Below are the code and all the weights of a small trained network. Each question names an input and a class and asks about switching units off, where a switched-off unit gives its printed mean instead of its output.

import numpy as np


def w(rows, s, z=0):
    codes = np.array(rows[::2]) - 128.0
    scale = np.full(codes.shape[1], s)
    scale[-1] = z or s
    return codes * scale


def norm(h):
    return h / np.sqrt((h * h).mean(-1, keepdims=True) + 1e-5)


def f(y):
    return np.maximum(y, 0)


def log_softmax(a):
    a = a - a.max(-1, keepdims=True)
    return a - np.log(np.exp(a).sum(-1, keepdims=True))


def net(x, mask):
    res = np.array(x, float).reshape(1, 5) / 4 @ E
    u = 0
    for l in range(2):
        y = f(norm(res) @ A[l][:, :-1].T + A[l][:, -1])
        res = res + np.where(mask[u : u + 4], y, B[l][:, -1]) @ B[l][:, :-1]
        u += 4
    return log_softmax(norm(res)[-1] @ U[:, :-1].T + U[:, -1])


A, B = {}, {}
E = w([
[104,62,122,119],'x0',
[221,1,148,77],'x1',
[162,143,48,51],'x2',
[122,144,110,118],'x3',
[181,91,62,194],'x4',
],0.0074)
A[0] = w([
[96,119,57,162,88],'0.n0',
[114,148,141,67,27],'0.n1',
[30,73,189,127,2],'0.n2',
[9,92,68,78,70],'0.n3',
],0.015,0.008)
B[0] = w([
[102,127,109,164,224],'0.n0',
[142,113,179,5,160],'0.n1',
[7,108,237,159,212],'0.n2',
[60,141,51,98,254],'0.n3',
],0.022,0.0034)
A[1] = w([
[142,249,131,129,2],'1.n0',
[220,116,63,89,34],'1.n1',
[97,251,132,89,178],'1.n2',
[127,135,137,101,3],'1.n3',
],0.017,0.0051)
B[1] = w([
[234,255,147,253,170],'1.n0',
[112,13,61,98,198],'1.n1',
[209,185,200,85,254],'1.n2',
[115,191,71,88,130],'1.n3',
],0.013,0.0089)
U = w([
[161,22,60,91,167],'0',
[70,196,41,82,99],'1',
[184,152,153,7,116],'2',
[112,128,74,228,142],'3',
[23,120,232,126,146],'4',
[213,58,215,160,1],'5',
[210,241,154,158,163],'6',
],0.02,0.005)

Each question gives the input, the list of numbers given to net, and the class t.
The units are the neurons (one row each of A and B). Each row of codes is followed by its name. A weight is (code - 128) times the scale printed after its matrix; where a second scale follows, it is the last column's (A, B and U).
mask holds one flag per neuron, layer by layer. A switched-off neuron (its flag False) gives its mean, the last column of its row in B, instead of its output. The means were averaged over made-up inputs and are rounded, as every weight is.
A unit's drop is (log p(t) with every unit on - log p(t) with that unit switched off) / (log p(t) with every unit on - log p(t) with every unit switched off).
The circuit of an input: a set's keep is (log p(t) with only the set's units on - log p(t) with every unit switched off) / (log p(t) with every unit on - log p(t) with every unit switched off). Starting from all 8 units, units are removed one at a time, each time the one whose removal leaves the highest keep (on an exact tie, the one counted first), for as long as the keep stays at least 0.8.
units of the circuit, in order: the units of the circuit, biggest drop first
most important unit: the unit with the biggest drop
k most important neurons: the k neurons with the biggest drops, biggest first
k most important neurons of layer l: the k neurons of layer l with the biggest drops, biggest first
drop of u: that unit's drop, to one decimal
input [8,7,-3,-1,-6], class 4: units of the circuit, in order -> [0.n2]
input [1,0,1,-2,7], class 3: 4 most important neurons -> [0.n0, 1.n2, 1.n1, 0.n1]
input [1,-3,1,4,6], class 3: units of the circuit, in order -> [1.n2, 0.n3]
input [2,-7,-1,1,2], class 6: 2 most important neurons -> [1.n2, 0.n2]
input [-5,7,6,5,-4], class 0: units of the circuit, in order -> [1.n1, 0.n2]
input [6,-1,3,6,7], class 3: 2 most important neurons -> [0.n0, 1.n1]
input [3,7,-3,5,-4], class 4: 4 most important neurons -> [1.n2, 0.n2, 1.n1, 1.n0]
input [-5,6,-7,2,8], class 0: 3 most important neurons -> [0.n2, 1.n2, 1.n0]
input [-4,-3,6,4,-4], class 6: 3 most important neurons -> [1.n0, 1.n1, 0.n2]
input [2,1,-3,-2,5], class 3: 4 most important neurons -> [1.n2, 1.n1, 0.n1, 0.n2]
input [-2,0,2,-6,3], class 0: 2 most important neurons of layer 0 -> [0.n2, 0.n3]
input [8,1,5,0,-1], class 1: 2 most important neurons -> [0.n3, 1.n1]
input [0,-4,4,0,-8], class 2: 2 most important neurons -> [0.n1, 1.n2]
input [0,-7,8,5,4], class 6: most important unit -> 1.n2
input [4,8,4,-5,-4], class 0: 2 most important neurons of layer 1 -> [1.n2, 1.n1]
input [-8,6,0,-6,-5], class 0: 2 most important neurons of layer 1 -> [1.n2, 1.n0]
input [4,-2,-3,-8,5], class 3: 3 most important neurons -> [1.n2, 0.n2, 1.n1]
input [8,1,-6,5,6], class 3: 2 most important neurons of layer 0 -> [0.n1, 0.n0]
input [0,6,-2,-3,3], class 0: 2 most important neurons -> [0.n2, 1.n2]
input [-7,4,-3,5,8], class 0: most important unit -> 0.n2
input [-8,1,7,4,5], class 0: 2 most important neurons -> [1.n1, 0.n2]
input [0,1,-2,-7,7], class 3: 2 most important neurons of layer 0 -> [0.n1, 0.n0]
input [8,-4,-1,2,3], class 1: drop of 0.n3 -> 1.2
